Below are the code and all the weights of a small trained network. Each question names an input and a target symbol and asks about switching units off, where a switched-off unit gives its printed mean instead of its output.

import numpy as np


def w(rows, s, z=0):
    codes = np.array(rows[::2]) - 128.0
    scale = np.full(codes.shape[1], s)
    scale[-1] = z or s
    return codes * scale


def norm(h):
    return h / np.sqrt((h * h).mean(-1, keepdims=True) + 1e-5)


def f(y):
    return y / 2 * (1 + np.tanh(0.7978845608 * (y + 0.044715 * y**3)))


def softmax(a):
    e = np.exp(a - a.max(-1, keepdims=True))
    return e / e.sum(-1, keepdims=True)


def log_softmax(a):
    a = a - a.max(-1, keepdims=True)
    return a - np.log(np.exp(a).sum(-1, keepdims=True))


def net(x, mask):
    ids = ['ΔΘΛΩαγεζμξσφ'.index(c) for c in x.split()]
    T = len(ids)
    res = E[ids] + P[:T]
    r = norm(res)
    for j in range(3):
        rows = slice(2 * j, 2 * j + 2)
        q, k, v = (r @ M[0][rows].T for M in (Q, K, V))
        z = softmax(np.where(np.tri(T) > 0, q @ k.T / 2**0.5, -1e9)) @ v
        o = O[0][rows]
        res = res + np.where(mask[j], z, o[:, -1]) @ o[:, :-1]
    y = f(norm(res) @ A[0][:, :-1].T + A[0][:, -1])
    res = res + np.where(mask[3:7], y, B[0][:, -1]) @ B[0][:, :-1]
    return log_softmax(norm(res)[-1] @ U[:, :-1].T + U[:, -1])


Q, K, V, O, A, B = {}, {}, {}, {}, {}, {}
E = w([
[116,128,184,164],'Δ',
[54,116,106,80],'Θ',
[124,205,60,158],'Λ',
[77,156,188,191],'Ω',
[77,200,201,245],'α',
[123,185,62,146],'γ',
[143,169,71,179],'ε',
[105,135,100,202],'ζ',
[111,154,82,128],'μ',
[132,254,84,251],'ξ',
[113,196,52,146],'σ',
[166,88,110,128],'φ',
],0.0064)
P = w([
[48,255,153,121],'0',
[68,218,124,129],'1',
[78,185,105,143],'2',
[94,153,88,143],'3',
[106,131,80,151],'4',
[122,111,80,163],'5',
[133,100,81,163],'6',
[144,91,86,173],'7',
[149,82,79,173],'8',
[155,70,87,184],'9',
[167,63,70,180],'10',
[162,43,80,191],'11',
[150,34,78,193],'12',
],0.0019)
Q[0] = w([
[202,120,146,152],'H0',
[90,95,66,85],'H0',
[107,127,2,137],'H1',
[84,132,204,76],'H1',
[120,94,165,15],'H2',
[103,92,157,36],'H2',
],0.0075)
K[0] = w([
[70,125,119,69],'H0',
[192,61,124,99],'H0',
[141,71,55,46],'H1',
[37,251,152,111],'H1',
[1,195,126,132],'H2',
[47,154,111,105],'H2',
],0.0095)
V[0] = w([
[102,163,129,224],'H0',
[207,84,108,185],'H0',
[212,53,85,88],'H1',
[102,91,192,136],'H1',
[84,253,137,226],'H2',
[81,98,134,90],'H2',
],0.0042)
O[0] = w([
[76,70,86,78,213],'H0',
[221,81,87,167,169],'H0',
[2,182,157,92,251],'H1',
[141,115,53,94,60],'H1',
[161,232,204,218,74],'H2',
[163,81,148,172,91],'H2',
],0.0036,0.0022)
A[0] = w([
[204,223,210,153,120],'N0',
[107,218,119,172,157],'N1',
[254,89,158,193,133],'N2',
[154,104,172,178,254],'N3',
],0.0056,0.0025)
B[0] = w([
[184,2,97,118,126],'N0',
[131,123,145,55,249],'N1',
[38,129,69,127,98],'N2',
[82,128,123,58,206],'N3',
],0.0061,0.0015)
U = w([
[18,203,166,48,183],'Δ',
[78,142,68,255,6],'Θ',
[152,5,95,106,175],'Λ',
[163,161,114,108,85],'Ω',
[167,157,118,122,114],'α',
[132,75,85,92,13],'γ',
[166,114,132,28,169],'ε',
[139,83,213,147,238],'ζ',
[193,141,78,163,158],'μ',
[139,151,195,201,163],'ξ',
[163,183,127,210,107],'σ',
[174,149,116,102,137],'φ',
],0.0081,0.0023)

Each question gives the input, a string of symbols that net reads in full, and the target symbol t.
The units are the heads (2 rows each of Q, K, V and O) and the neurons (one row each of A and B). Each row of codes is followed by its name. A weight is (code - 128) times the scale printed after its matrix; where a second scale follows, it is the last column's (O, A, B and U).
mask holds one flag per unit, heads first, then neurons. A switched-off unit (its flag False) gives its mean, the last column of its rows in O or B, instead of its output. The means were averaged over made-up inputs and are rounded, as every weight is.
A unit's drop is (log p(t) with every unit on - log p(t) with that unit switched off) / (log p(t) with every unit on - log p(t) with every unit switched off).
The circuit of an input: a set's keep is (log p(t) with only the set's units on - log p(t) with every unit switched off) / (log p(t) with every unit on - log p(t) with every unit switched off). Starting from all 7 units, units are removed one at a time, each time the one whose removal leaves the highest keep (on an exact tie, the one counted first), for as long as the keep stays at least 0.8.
circuit, biggest first: the units of the circuit, biggest drop first
unit that matters most: the unit with the biggest drop
top k neurons: the k neurons with the biggest drops, biggest first
which heads matter: for each layer, one digit per head in row order, 1 if its drop is at least 0.15 and else 0, layers parted by /
drop when u is switched off: that unit's drop, to one decimal
input μ φ φ φ ζ Θ Θ Ω α, target Δ: unit that matters most : N3
input ε φ Θ α Θ Ω φ, target Δ: circuit, biggest first : [H0, H1]
input Θ φ α φ γ φ Ω Λ Ω ξ, target Δ: circuit, biggest first : [H1, N1]
input ε ζ Θ ε Θ φ Θ ε Θ Θ Δ Λ, target Δ: circuit, biggest first : [H1, N1]
input μ γ ξ α φ, target Δ: circuit, biggest first : [H2, H1]
input φ Δ σ ζ, target Δ: top 2 neurons : [N0, N1]
input φ Δ ε, target Δ: circuit, biggest first : [H1, N1]
input φ Θ μ Θ, target Θ: top 2 neurons : [N1, N3]
input μ φ ξ, target Δ: circuit, biggest first : [N1, H1]
input φ φ α γ μ φ Θ μ Θ γ Λ, target Δ: which heads matter : 010
input Θ Λ φ γ ζ Θ, target Θ: top 3 neurons : [N1, N0, N3]
input α Ω μ, target ε: drop when N0 is switched off : 0.9
input Θ φ ζ, target Δ: drop when N3 is switched off : -0.1
input Θ Ω α ζ α ζ Δ, target Λ: drop when N2 is switched off : 0.0
input Ω φ φ ε, target Δ: circuit, biggest first : [H1]
input α ξ ε Ω, target ζ: drop when H1 is switched off : 0.6
